In the rows, 128 means zero.
Here are made-up things, facts about them, and rows of numbers that follow some of those facts. Name the thing behind each unnamed row.

There are 2 kinds of fact about the things: neklapok, daklivin.
neklapok: points at; daklivin: refers to
fikes neklapok rebas; fikes neklapok metrir; pluzo neklapok rimor; pluzo neklapok fipuro; napli neklapok baklusti
napli neklapok plolak; kisa neklapok kemo; kisa neklapok lugopler; brupil neklapok korame; brupil neklapok simik
flodrun neklapok feflu; giplur neklapok gogu; giplur neklapok kladrun; tusto neklapok vosis; dubu neklapok fuze
dubu neklapok kivek; dubu neklapok siru; dubu neklapok topa; dubu neklapok brifadu; dubu neklapok nagok
tatrubru neklapok riklak; tatrubru neklapok flumadrel; tatrubru neklapok loklu; tatrubru neklapok nogri; tatrubru neklapok stusta
tatrubru neklapok gremam; geri neklapok klidar; flokeskur neklapok dogis; flokeskur neklapok zudris; tredu neklapok riklak
tredu neklapok stilum; kimim neklapok bepi; gidral neklapok nokun; skuluke neklapok loklu; zoske neklapok fleklal
zoske neklapok zepa; riklur neklapok plidur; riklur neklapok kubak; fliklom neklapok dritril; fliklom neklapok grabra
fliklom neklapok murogri; giluve neklapok bepi; giluve neklapok fipuro; giluve neklapok muki; vesa neklapok flomo
vesa neklapok vipe; rorusko neklapok geska; rorusko neklapok grunik; rorusko neklapok padugra; rorusko neklapok klafam
rorusko neklapok zaflun; bregrur neklapok migruk; bregrur neklapok fubafom; flalusten neklapok grunik; kalen neklapok fleklal
laso neklapok gremam; drumul neklapok skobuk; drumul neklapok skidridro; drumul neklapok drubro; rufu neklapok kinek
rufu neklapok grizir; rufu neklapok suflik; flede neklapok ploklas; flede neklapok fudor; skudom neklapok zudris
skudom neklapok brubrepas; poplo neklapok korame; poplo neklapok klipli; vesen neklapok tugrun; listu neklapok tridrim
listu neklapok drinur; merel neklapok nerem; merel neklapok graben; merel neklapok bubra; merel neklapok zaflun
vobo neklapok plizul; skagok neklapok kleplis; skagok neklapok flumadrel; skagok neklapok stuno; skagok neklapok temel
plazo neklapok stogri; plazo neklapok fudor; tolus neklapok kavel; sustus neklapok fubafom; skebrur neklapok plugu
nuzadrak neklapok siru; nuzadrak neklapok plibros; nuzadrak neklapok graben; klozir neklapok nerem; koza neklapok kleplis
koza neklapok skidridro; koza neklapok padugra; koza neklapok grustek; fiste neklapok kleplis; fiste neklapok rigros
fiste neklapok nopu; lotir neklapok davu; drenan neklapok klavafu; drenan neklapok topa; drenan neklapok trali
drenan neklapok pladrel; fledar neklapok grilefla; klesten neklapok zudris; flizuk neklapok kotu; flizuk neklapok zepa
flizuk neklapok stikodar; flizuk neklapok fubafom; flizuk neklapok grabra; flizuk neklapok plasta; kloflur neklapok kotu
kloflur neklapok braklin; pafler neklapok rebas; pafler neklapok lisu; pafler neklapok stoplem; pafler neklapok gresta
sosko neklapok stogri; labru neklapok tratrin; labru neklapok plugu; labru neklapok plasta; lafles neklapok sukiklun
lafles neklapok drazes; lafles neklapok plostem; skitrun neklapok kavel; flidom neklapok manir; flidom neklapok simik
flidom neklapok feflu; gabil neklapok drukur; gabil neklapok plibros; skaza neklapok suflik; skaza neklapok gema
mekler neklapok rigros; mekler neklapok livum; graben daklivin tratrin; rimor daklivin kubak; grustek daklivin zoske
fikes daklivin tratrin; tridrim daklivin deboval; pluzo daklivin lugopler; pluzo daklivin stoplem; nasta daklivin siru
kavel daklivin stoplem; tugrun daklivin bepi; brupil daklivin tugrun; plostem daklivin kubak; plostem daklivin netum
plostem daklivin temel; bubra daklivin tratrin; suflik daklivin kotu; grabra daklivin netum; nagok daklivin klesten
flodrun daklivin tugrun; simik daklivin siru; simik daklivin skuluke; vipe daklivin vesa; migruk daklivin davu
topa daklivin fipo; gogu daklivin flumadrel; gogu daklivin bepi; gogu daklivin plolak; futigen daklivin siru
futigen daklivin fubafom; geri daklivin nokun; stoplem daklivin plilu; vosis daklivin brubrepas; stopli daklivin fuze
plegus daklivin fipuro; plegus daklivin padugra; plegus daklivin stuno; gidral daklivin bepi; gidral daklivin tratrin
gidral daklivin davu; kluzas daklivin vesa; riklur daklivin stoplem; giluve daklivin plolak; vesa daklivin kubak
vesa daklivin klista; baklusti daklivin fliklom; klafam daklivin fiste; klafam daklivin feflu; klafam daklivin skuluke
bregrur daklivin rimor; bregrur daklivin tratrin; zepa daklivin siru; kalen daklivin pluzo; kubak daklivin tratrin
broflek daklivin rebas; laso daklivin skobuk; ploklas daklivin skidridro; kotu daklivin tizistak; rufu daklivin kemo
bepi daklivin kubak; bepi daklivin tratrin; skaplu daklivin vipe; grizir daklivin manir; grizir daklivin bubra
grizir daklivin plizul; flede daklivin vobo; stusta daklivin kavel; stusta daklivin gremam; lugopler daklivin kubak
zaflun daklivin tratrin; plidur daklivin flumadrel; plidur daklivin stoplem; plidur daklivin padugra; poplo daklivin bepi
poplo daklivin tratrin; fipo daklivin deru; fipo daklivin klista; klavafu daklivin skidridro; grunik daklivin sabir
grunik daklivin dogis; nafus daklivin graben; merel daklivin plegus; drilos daklivin drukur; drilos daklivin kiliku
madra daklivin sustus; vobo daklivin muki; skagok daklivin kiliku; skobuk daklivin tratrin; tolus daklivin klista
gremam daklivin fipo; sustus daklivin stuno; stuno daklivin graben; muki daklivin nokun; plolak daklivin bepi
lisu daklivin klavafu; lisu daklivin bregrur; vumesak daklivin simik; vumesak daklivin vobo; klozir daklivin drazes
kiliku daklivin tratrin; kiliku daklivin graben; kleplis daklivin poplo; trali daklivin stogri; tivogron daklivin dogis
drukur daklivin lugopler; drukur daklivin stoplem; drukur daklivin braluzo; fipuro daklivin padugra; drenan daklivin deboval
drenan daklivin fliklom; gresta daklivin vesa; dugopo daklivin nopu; brifadu daklivin lugopler; brifadu daklivin brupil
drazes daklivin kladrun; drazes daklivin kalen; metrir daklivin sukiklun; metrir daklivin deboval; klista daklivin plolak
punus daklivin plibros; punus daklivin vobo; dogis daklivin bepi; klesten daklivin stoplem; pladrel daklivin klidar
fleklal daklivin vosis; trovun daklivin kinek; flizuk daklivin bepi; kloflur daklivin poplo; plilu daklivin tratrin
deru daklivin tratrin; potru daklivin kladrun; sosko daklivin skagok; lafles daklivin plolak; klostes daklivin stoplem
dalir daklivin stuno; dalir daklivin muki; lebram daklivin drinur; sabir daklivin skuluke; nerem daklivin zoske
nerem daklivin deru; riklak daklivin loklu; drinur daklivin drukur; drinur daklivin fipo; livum daklivin stogri
livum daklivin vesen; braklin daklivin gresta

Some rows with their names:
stilum: [171 164 105 186 156 143 108 138  77 130 123 113 169 156 164 187 132 167
 171 145 111 125  58 134 133 147 126 115 121 101 118 103 109 142 166 163]
klozir: [197 173 124 155 134 127 116 119  87 111 133 130 135 164 118 158 105 141
 142 143  98 118  88 175 165 163 125 128 124  97 128 109  96 175 143 147]
fubafom: [147 164 104 212 152 127  95 131  58 126 139 152 155 163 142 143 166 143
 138 115 109 111  68 141 106 144 121 108 165  73 104 149 127 123 122 163]
gabil: [168 155 130 201 160 125  78 106  73  97 141 161 134 159 116 148 102 150
 179 138 119 116  81 147 123 151 126 132 133  60 138 112 136 172 144 149]
kladrun: [149 170  83 201 176 124  90 137  94  94 135 136 143 149 144 154 133 157
 131 147 135 103  75 137 143 152 127 152 136  59 122 114 131 135 135 173]
flumadrel: [167 164 103 183 143 150 112 141  78 125 111 105 159 161 175 187 141 164
 179 162 101 127  57 119 126 146 125 110 127 115 118 111 112 142 161 154]
nerem: [162 167 115 186 140 136 102  90  85  81 129 145 112 165 116 162 119 120
 132 137  79 108  90 141 150 150 122 121 155  93 108 137 113 146 127 152]
dogis: [196 224  92 166 186 111 123 128 113 136 108 161  95 188 140 186 108 143
 125 127 117  73 106 124 160 166 118 175 136 111 106 129 186 118 144 116]
tridrim: [162 180  92 179 174 132 109 131 107 100 138 131 129 153 132 162 121 148
 108 130 112 108  95 140 163 150 131 148 121  74 110 117 119 128 124 167]
klidar: [170 160  91 186 155 120  96 128  75 122 127 126 160 159 151 173 138 157
 154 135 127 107  63 160 147 162 117 125 140  90 124 109 107 149 160 161]
fleklal: [161 171 114 189 150 138 111 119  77 124 141 142 134 166 126 156 141 133
 117  99  90 114  94 143 134 146 122 108 143  88  98 142 113 121 117 153]
kalen: [175 158 122 181 149 136 108 132  85 134 157 144 128 162 114 148 117 140
 136  96 103 133 110 145 129 152 131 112 113  86 117 124 111 137 106 138]
drubro: [148 165  85 196 150 128  90 139  93  82 125 129 132 151 147 141 136 151
 135 179 123 106  80 121 138 157 126 148 141  73 129 120 133 142 125 164]
suflik: [158 160 100 190 158 136  97  97  91 106 136 131 120 163 128 177 121 136
 124 101 104 107 101 132 152 152 117 116 130  92 104 121 109 123 131 146]
vumesak: [169 181 105 174 168 135 108 132 107 100 141 127 131 149 123 152 112 150
 103 129 115 113 104 142 166 148 134 150 109  70 115 112 115 135 122 166]
loklu: [141 155 112 211 158 156  93 121  76 106 122 124 146 157 161 180 132 160
 173 140 101 126  73  95 111 133 127 108 125  92 114 116 128 127 147 155]
tratrin: [177 153 131 243 137 109  87 141  84 147 159 183 171 106 132 191 113 119
 135 159  75  89  98 110  82 189 154 120 187  82  91 160 156  99 158 167]
plazo: [162 142 114 205 157 121  70 116  80 114 143 144 138 153 127 155 107 159
 163 120 141 115 102 131 124 160 122 127 117  68 141  99 127 150 140 136]
nuzadrak: [170 159 137 199 160 126  82 103  72  89 143 167 131 163 110 147  95 148
 186 147 113 119  77 154 122 150 130 135 139  57 141 112 138 183 145 149]
lotir: [182 155 105 180 150 117  92 135  77 131 134 127 160 155 142 166 120 164
 163 137 137 115  75 161 140 166 123 127 120  83 136  96 109 160 159 151]

Name these rows:
No name comes twice in this set of rows, the named rows included.
[197 159 157 208 131 122 103 143  92 153 165 169 155 122 108 167  92 126
 120 129  74 109 129 126 107 177 154 118 139  85 103 143 134 117 135 149] | bregrur
[175 149 152 178 124 160 100 129  90 105 136 112 129 150 124 155  87 150
 150 142  91 141 126  98 130 144 137 109  84 100 130 100 107 149 121 128] | skagok
[174 167 144 179 138 142 107 129  74 130 152 136 143 158 111 133 127 143
 112  93  98 125 112 151 136 142 132 108 116  73 111 128 100 134 108 152] | sustus
[212 199 156 171 146 114 117 149  78 179 136 177 121 184 113 142 109 146
 148  99 108 105 124 138 108 162 128 131 125  98 119 140 173 133 120  97] | flizuk
[224 184 127 172 145 108 116 134 105 165 133 153 141 148 130 206  84 137
 142 141  97  92 111 142 145 191 136 141 134 122 111 119 141 134 174 125] | gidral
[166 143 148 202 149 157  84 139  76 121 137 122 149 150 145 161  96 177
 194 146 119 142 100  94  99 137 139 115  82  81 145  90 132 153 142 134] | tatrubru
[197 146 141 216 141 114  86 122 109 137 162 164 141 111 110 200  63 125
 128 138  87  98 140 109 124 194 151 130 132  93 110 121 137 115 156 139] | fikes
[185 191 109 178 165 122 107 101  94 132 114 156  95 188 132 188 111 136
 143 103 107  90 107 123 146 157 110 135 137 116 106 128 158 124 142 108] | gogu
[172 156 142 189 150 161 105 124  92 120 138 122 135 151 135 178  96 153
 155 124  90 135 112 101 126 141 140 109  91  99 117 105 119 135 136 139] | laso

Now the same things, written a new way:
Named rows:
tivogron: [125 135 137 127 124 135 121 120 125 127 126 126 112 122 132 121 126 123
 120 124 125 122 128 119 130 128 131 128 132 142 138 125 124 127 119 132
 141 139 130 108 131 122 130 125 128 124 126 128]
murogri: [126 128 130 128 126 124 125 132 129 128 130 127 129 126 126 128 127 131
 136 131 134 127 127 126 129 128 131 126 121 125 121 127 130 129 138 128
 120 128 126 132 130 124 130 125 127 125 127 130]
graben: [127 126 128 130 125 127 133 126 128 129 129 127 115 128 124 134 129 131
 125 129 122 126 128 133 121 126 126 126 128 134 133 124 123 128 132 123
 121 123 131 134 129 127 128 129 129 129 129 126]
tredu: [130 122 121 126 127 131 132 126 128 134 128 127 133 137 129 132 128 125
 125 130 122 132 129 131 131 125 120 120 130 127 124 129 132 128 125 126
 125 123 126 131 122 134 126 122 131 132 129 130]
zudris: [118 110 132 135 144 117 117 144 138 130 124 139 119 145 141 115 129 150
 118 120 147 141 142 126 111 135 142 126 137 137 107 123 112 114 133 126
 110 149 128  94 119 146 134 133 118 119 133 121]
vesen: [133 137 110 123 137 116 131 171 135 150 141 144 137 138 159 142 152 121
 186 137 146 121 129 134 142 144 103 125 110  94 112 138 100 131 116 128
  82 152 126 169 111 124 111 201  99 156 127 119]
drazes: [129 126 129 128 124 130 130 126 129 130 129 129 112 129 119 132 126 132
 128 131 124 127 127 130 121 124 125 122 127 131 128 119 125 127 132 121
 119 133 130 137 128 132 129 134 128 127 131 129]
feflu: [130 123 117 125 137 110 133 145 133 133 129 124 156 131 129 129 128 138
 149 134 140 132 124 135 130 136 124 133 115 111 104 139 139 134 151 132
  99 115 125 146 124 116 132 131 127 121 130 125]
skitrun: [132 133 125 125 129 115 134 131 124 132 136 132 153 145 125 128 164 133
 112 132 111 122 125 143 146 133 137 155 117 104 148 132 124 129 108 152
 224 138 105 124 139 138 131  84 119 132 135 130]
gabil: [131 125 119 124 132 133 129 130 128 133 126 129 136 133 131 128 126 128
 126 127 128 133 127 128 132 127 121 125 133 125 124 133 134 128 118 129
 128 126 128 131 123 132 127 129 132 128 129 129]
grizir: [124 133 137 129 119 130 123 117 126 127 130 124 118 123 131 124 127 122
 124 127 123 120 131 122 133 127 133 128 128 141 137 124 121 127 127 130
 138 132 128 113 130 121 131 120 128 125 125 128]
stuno: [128 129 130 127 127 125 127 131 129 129 129 126 125 125 129 126 128 131
 130 130 129 126 127 127 130 129 127 128 125 129 124 127 129 129 134 130
 122 126 128 129 126 122 130 127 127 122 128 129]
skagok: [128 125 122 124 125 129 130 127 128 134 127 125 143 139 137 129 127 121
 126 129 122 128 130 126 138 125 122 123 131 129 127 133 133 129 123 130
 126 122 126 121 122 125 128 114 131 127 126 129]
rorusko: [131 124 119 124 134 129 135 132 128 131 125 129 139 131 133 131 127 128
 125 125 124 129 127 132 127 128 120 131 136 124 130 136 132 128 120 128
 122 121 131 131 125 130 126 134 131 131 130 125]
metrir: [123 132 141 138 121 147 148 132 120 129 116 129 115 129 123 130 122 124
 139 113 125 128 122 131 104 119 145 122 158 114 129 131 131 119 121 139
 149 134 127 101 129 127 126 140 130 120 121 130]
koza: [128 125 120 123 128 127 129 131 129 136 129 125 146 136 139 129 128 123
 129 129 126 130 129 128 138 129 122 126 129 126 123 138 134 130 124 133
 128 117 124 122 121 122 128 116 131 129 126 128]
skidridro: [130 123 120 127 134 117 136 141 133 131 130 129 135 131 121 133 129 139
 140 133 136 135 124 137 121 131 123 129 120 114 112 129 133 131 145 127
 102 121 128 152 129 126 129 137 127 125 133 127]
plugu: [130 129 128 130 129 126 127 131 129 125 129 129 127 126 123 131 128 129
 130 129 131 130 127 130 125 126 129 126 125 125 125 127 128 130 134 124
 126 124 129 137 130 129 128 132 129 131 127 126]
lebram: [128 137 134 123 130 141 125 123 126 125 123 130 107 115 130 119 122 128
 119 121 130 124 123 115 126 132 129 132 139 140 140 126 123 126 107 135
 138 146 137 115 130 128 129 142 130 121 129 125]
fuze: [124 123 129 125 147 110 136 131 123 124  97 132 131 156  82 137  92 138
 139 120 150 147 130 168  80 127 124 143 118 111 116 138 172 129 170 148
 139 116 112 174 132 122 125  90 142 105 137 135]

Which thing is each row?
No name comes twice in this set of rows, the named rows included.
[125 125 130 129 133 126 122 134 131 130 127 132 119 131 130 121 126 139
 127 128 139 132 129 124 125 131 132 124 128 133 118 124 126 124 129 129
 117 142 128 121 125 132 132 133 126 119 130 127] | dogis
[130 119 126 140 128 125 151 145 124 132 124 130 164 144 121 141 128 124
 158 125 138 143 128 146 116 119 143 116 136  88  97 142 145 126 149 130
 136 104 114 131 127 130 124 119 128 132 119 135] | fliklom
[132 133 117 146 127 128 104 148 145 138 156 137 124 121 153 134 148 118
 187 142 153 119 128 122 143 142 110 131  81  92 121 127 107 126 131 126
  40 160 111 192 114 122  95 205  90 146 128 146] | stogri
[119 132 142 124 135 137 130 111 115 128  93 131  94 150  87 129  83 123
 120 113 135 138 131 154  88 120 126 133 140 139 138 127 163 122 137 149
 165 143 118 133 127 124 126  84 147 103 132 137] | stopli
[137 126 117 123 138 119 133 139 129 124 128 136 154 129 123 134 128 127
 141 130 139 139 130 132 133 130 124 125 124 110 115 137 138 134 134 121
 134 111 129 149 131 138 126 131 130 147 128 126] | zoske
[139 117 118 112 140 118 107  97 135 100 135 122 131 100 101 112 122 154
  62 140 120 136 124 110 147 133 125 144 115 169 145 111 139 138 135 101
 127 106 149 146 147 149 148 102 149 126 144 122] | kotu
[138 107 112 114 142 102 112 109 140 102 140 118 143 107 101 118 130 163
  65 144 118 135 125 124 136 136 122 151 102 157 138 114 142 138 152  99
 102  93 144 163 145 144 146 100 145 122 148 123] | tizistak
[130 129 130 135 128 145 110 109 130 119 130 126 131 117 136 118 124 116
 114 121 127 127 131 112 136 127 130 141 127 133 153 133 132 123 106 133
 128 134 121 121 130 131 113 134 126 130 127 141] | flede
[141 133 124 121 133 119 124 141 126 118 129 144 143 119 101 134 119 129
 158 138 160 147 127 126 137 127 131 103 112 107  95 121 139 138 153 109
 141 122 128 168 135 146 132 131 130 153 126 128] | fubafom

Now the same things, written a new way:
Known rows:
lugopler: [110  81 127 101  96 143 130  94 118 147 142 122 111]
plidur: [ 94 116 122 121 104 130 121 142 165 149 160 132 106]
grizir: [154 158 111 120 116 110 132 118 149 102 130 155 102]
laso: [129 191 127 144  93 136 129 119 131 121 120 129  94]
rimor: [166 120 111 110 107 121 139  80 117 109 130 147 104]
kalen: [ 57 140 131  95 124 132 152 150 105 140 164 114 138]
temel: [135 134 130 145 124 149 112  97 115 128 102 102 103]
gabil: [165 136 139 139 137 108 117 162 117 133 138 122 166]
stoplem: [117  52 129  93  86 168 126  94 134 162 150 118 125]
drenan: [130 130 148 154 109  82 165 117 148 157 144 140 177]
netum: [151 109 125 109 119 133 131  88  97 124 117 130 130]
fledar: [138 146 129 117 130 122 127 149 130 118 116 128 139]
brupil: [ 77  96 112 113 119 119 107 107  92 149 110 132 129]
skuluke: [122  88 158 191 124 182 160 136 102 145  85  98 109]
vosis: [141 137 131 117 142 117 114 137 146 116 114 128 130]
broflek: [130 159 129 120 141 110 124 155 146 109 117 130 125]
zudris: [136 114 130 118 132 122 122 124 153 122 116 130 124]
flalusten: [165 138 122 144 160 128 100 172 140 115 123 112 156]
dritril: [ 87 166 134 110 160 121 148 125 114 119 142 133 140]
kubak: [157  91 117 107 107 132 138  49  89 128 124 136 110]

Name these rows:
No name comes twice in this set of rows, the named rows included.
[118 109 107 114 113 121 118  80  78 139 117 151 132] | poplo
[103 197 134 103 156 123 155 150 100 105 138 133 163] | labru
[143 125 116 111 100 139 127  99 114 136 144 153 133] | kiliku
[181 151 104 111  94 120 147 109 110  98 137 154 113] | fikes
[150 161 117 115 129 102 123 120 144 111 122 145 113] | ploklas
[147 114 117 147 135 103  98 126 137 126 148 128 115] | nerem
[139  94 125 119 101 155 116 121 153 151 148 143 125] | fipuro
[174 150 122 150 159 134 100 184 128 113 122 104 166] | rorusko
[121 182 146 139 121 138 126 161 142 117  94 107 119] | tredu
[ 99 184 132 108 150 119 150 144 113 108 135 136 152] | skebrur

